Each row has a hidden trait or not; one of two labels after the row says which. A new part has a new trait and new labels.
(in the rows, 128 means zero)
[118 118 156  89 136 189 124 133 119 147 147 123 129 131 168 120 178  69
 139 150 143 202 142 112 137 161 125 110 121 127  97 116  97 141 149 144
 134 147  94  55 134 123 145 157 140]
<98>
[138 129 107 103 122 184  97 124 108 119 185 127 134 123 163 114 140 124
 158 125 120 154 121 107 116 203 143 132 108 113 104 108 116 166 147 159
  93 141 100  59 144 117 125 146 150]
<98>
[ 74 101 131 174 108 217 114 132 107 134 163 147 132 118 217 137 113 145
  83 176 141 112 168 112  58 153 150  93 143 150  64  75 158 169 155 108
  94 142 117  34 133 120 157 138 156]
<92>
[ 99 117 152  73  94 186 137 128 116 160 130 149 127 126 173 115 173 107
 135 153 166 214 136 119 146 146 105 121 125 170  98 111 116 166 147 134
 119 155  97  55 119 123 134 178 160]
<92>
[165 112 139   1  76 161 135  84 125 160 143 107 118 112 111 110 179 104
 163 133 135 255  94 147 157 173 127 103 106 153  96 103 110 153 156 174
 113 145 104  56 112 116 116 151 137]
<92>
[ 94 149 112 109 118 200 128 130 123 140 172 131 127 126 171 116 147 125
 130 141 141 210 137 107 141 186 141 129 110 131 112  98 105 164 142 136
 109 149  93  62 149 119 129 139 150]
<98>
[121  99 155  96 113 137 122 136 111 129 157 148 134 112 160 121 169 100
 149 146 113 177 133 122 103 181 132 101 130 141  79 113 138 152 164 140
  92 135 104  53 140 121 147 181 139]
<92>
[155 128 124 129 128 190 118 124  87 125 146 140 132 132 161  99 146  99
 153 158 127 164 149 106 115 157 147 145 109 151  94 100  91 170 131 160
  70 140 101  50 148 122 139 175 155]
<98>
[116 119 160 135 141 193 127 136 110 145 129 122 130 140 171 106 181  58
 142 173 127 203 153 106 145 140 135 115 115 136 110 118  79 136 155 143
 119 141  99  40 128 122 148 174 133]
<92>

New part:
[ 96 198 147  90 142 124 140 136 107 159 140 145 136  85 142 145  95 122
 177 159  95  67 147 125  88 148 159  93 142 145 161 107 163 137 161 125
 139 116 141]
tugab
[150 103 134  92 143 170 133 120 198 112 146 126  94 233 183 140 145 135
 115 111 137 109 124 135 165 178 103  93 151 198 128 165 150  91 163 167
 136 107 132]
susi
[139 130 167  81 144 163 151 156 195 133 161 133 105 205 155 155 146 129
 120 121 127  92 133 132 168 172  87  95 142 182 133 140 172  82 174 180
 124  99 148]
tugab
[149 122 130 118 132 194  63 162 168 122 101 141 132 153 112 169 195 111
  99 120 102 123 167 122  94 128 113  67 112 149 180 102 113 116 126 163
 130 120 148]
susi
[174 107  97 109 152 167  95 103 118  88 128 130 129 191 165 118 163 105
 107 138 132 177 130 178 119 145 120 104 134 112 133 132 146 123 153 117
 111 129 148]
susi
[113 174 185  82  99 126 143 160 191 171 140 132 102 174 134 169 118 157
 106 118 108  98 163 115 149 138 112 101 153 190 140 144 140 103 175 127
 152  75 135]
tugab
[180 111 114 104 150 179  98 116 157  96 130 133 122 205 166 135 165 109
 107 133 128 155 128 162 131 158 114 112 132 133 139 136 147 115 154 136
 119 120 148]
tugab
[148 131 130 113 160 183  53 164 158 109 111 147 131 175 129 168 193 106
  97 139 101 115 155 149  83 148 110  63 112 122 181  98 124 112 141 144
 123 107 155]
susi
[102 199 182  87  99 111 138 161 164 179 130 132 135 147 122 158 108 151
 117 122 101 102 170 112 147 127 132 111 156 184 148 127 145 114 168 103
 156  83 130]
tugab
[151 119 130 129 133 196  58 170 113  82 105 149 157 148 113 156 207 112
 101 120 100 140 165 124  99 118 113  94 105 132 166  91 123 114 124 183
 125 128 138]
susi
[130 128 150 106 119 175  88 143 205 140  97 122 149 148 117 139 160 107
 131  99  93 141 150  74  98 121 137 112 124 144 176 114 188 110 145 198
 116 128 181]
tugab
[149 134 162  84 127 163 126 146 215 140 149 130  93 207 156 161 142 137
 112 118 121  71 140 126 163 163  87  86 143 190 146 147 155  90 167 179
 136 100 139]
tugab
